Here is a tiny trained network, its code and every weight. The questions are about switching its units off for an input and a class, where a switched-off unit gives its printed mean instead of its output.

import numpy as np


def w(rows, s, z=0):
    codes = np.array(rows[::2]) - 128.0
    scale = np.full(codes.shape[1], s)
    scale[-1] = z or s
    return codes * scale


def f(y):
    return y / 2 * (1 + np.tanh(0.7978845608 * (y + 0.044715 * y**3)))


def log_softmax(a):
    a = a - a.max(-1, keepdims=True)
    return a - np.log(np.exp(a).sum(-1, keepdims=True))


def net(x, mask):
    res = np.array(x, float).reshape(1, 4) / 4 @ E
    y = f(res @ A[0][:, :-1].T + A[0][:, -1])
    res = res + np.where(mask, y, B[0][:, -1]) @ B[0][:, :-1]
    return log_softmax(res[-1] @ U[:, :-1].T + U[:, -1])


A, B = {}, {}
E = w([
[191,203,110,147,255,144,50,60,90,153,182,60],'x0',
[99,180,102,226,216,52,203,90,254,119,59,153],'x1',
[77,57,197,182,117,146,201,42,102,207,102,171],'x2',
[98,196,94,126,107,100,79,85,121,176,32,41],'x3',
],0.012)
A[0] = w([
[161,227,98,228,177,92,119,78,164,164,86,102,123],'neuron 1',
[188,144,165,141,127,210,37,121,1,148,176,47,200],'neuron 2',
[96,174,88,73,89,135,61,161,158,133,104,53,181],'neuron 3',
[151,123,121,88,3,147,109,182,113,86,104,106,103],'neuron 4',
[138,174,126,148,187,55,105,79,151,167,92,81,175],'neuron 5',
[121,44,116,162,109,114,190,181,124,103,154,177,112],'neuron 6',
[218,101,143,61,163,165,79,166,102,81,248,150,254],'neuron 7',
[82,44,200,200,84,134,194,62,98,167,112,148,124],'neuron 8',
[108,122,139,108,57,131,168,71,97,185,146,112,52],'neuron 9',
],0.0099,0.0072)
B[0] = w([
[135,197,203,216,205,53,48,153,142,61,141,78,236],'neuron 1',
[122,118,71,126,72,187,23,111,72,179,64,162,254],'neuron 2',
[187,63,150,152,117,89,195,159,97,167,101,117,199],'neuron 3',
[82,88,154,70,81,132,176,253,171,115,95,152,198],'neuron 4',
[143,137,133,203,133,144,133,191,117,86,93,154,217],'neuron 5',
[122,126,82,136,83,148,138,64,77,149,73,111,190],'neuron 6',
[220,201,11,128,195,117,112,235,82,101,241,83,243],'neuron 7',
[118,89,147,211,126,75,137,87,80,40,100,144,228],'neuron 8',
[177,175,111,125,178,85,121,106,109,142,139,120,166],'neuron 9',
],0.011,0.022)
U = w([
[143,147,100,103,92,107,142,71,218,119,135,103,93],'0',
[179,149,98,161,143,116,100,130,96,90,156,109,143],'1',
[138,150,94,47,105,187,91,141,122,182,153,117,99],'2',
[110,148,147,164,113,126,93,91,126,145,94,131,119],'3',
[131,168,140,153,166,87,152,170,200,65,142,119,169],'4',
[86,81,168,135,88,137,182,134,155,147,99,156,126],'5',
[48,214,222,37,125,57,43,41,232,209,249,49,3],'6',
],0.017,0.012)

Each question gives the input, the list of numbers given to net, and the class t.
The units are the neurons (one row each of A and B). Each row of codes is followed by its name. A weight is (code - 128) times the scale printed after its matrix; where a second scale follows, it is the last column's (A, B and U).
mask holds one flag per neuron, in row order. A switched-off neuron (its flag False) gives its mean, the last column of its row in B, instead of its output. The means were averaged over made-up inputs and are rounded, as every weight is.
A unit's drop is (log p(t) with every unit on - log p(t) with that unit switched off) / (log p(t) with every unit on - log p(t) with every unit switched off).
The circuit of an input: a set's keep is (log p(t) with only the set's units on - log p(t) with every unit switched off) / (log p(t) with every unit on - log p(t) with every unit switched off). Starting from all 9 units, units are removed one at a time, each time the one whose removal leaves the highest keep (on an exact tie, the one counted first), for as long as the keep stays at least 0.8.
units of the circuit, in order: the units of the circuit, biggest drop first
unit that matters most: the unit with the biggest drop
top k neurons: the k neurons with the biggest drops, biggest first
drop of u: that unit's drop, to one decimal
input [-8,-6,-8,0], class 2: top neuron : neuron 7
input [-3,-5,3,6], class 5: units of the circuit, in order : neuron 7; neuron 4
input [-1,-7,3,0], class 2: top 2 neurons : neuron 1; neuron 2
input [0,-1,2,2], class 3: top 2 neurons : neuron 7; neuron 4
input [5,4,-7,1], class 4: units of the circuit, in order : neuron 1; neuron 2
input [2,7,7,-5], class 4: top 3 neurons : neuron 2; neuron 1; neuron 7
input [7,-6,3,-4], class 2: top 3 neurons : neuron 2; neuron 1; neuron 8
input [-2,3,0,-2], class 3: top 4 neurons : neuron 7; neuron 4; neuron 3; neuron 1
input [0,5,-1,-6], class 4: top 2 neurons : neuron 2; neuron 7
input [-6,5,-1,-8], class 5: top 2 neurons : neuron 7; neuron 1
input [-7,6,5,8], class 4: top 2 neurons : neuron 2; neuron 1
input [2,-2,0,8], class 3: top 2 neurons : neuron 7; neuron 2
input [-1,-4,-5,-5], class 2: top 3 neurons : neuron 1; neuron 8; neuron 4
input [-7,3,-5,5], class 5: unit that matters most : neuron 7
input [5,5,5,-7], class 4: top 2 neurons : neuron 2; neuron 7
input [-6,-2,6,-2], class 5: drop of neuron 1 : 0.1
input [0,1,1,-1], class 3: drop of neuron 2 : -0.2
input [-1,-3,7,-1], class 3: drop of neuron 7 : 1.2
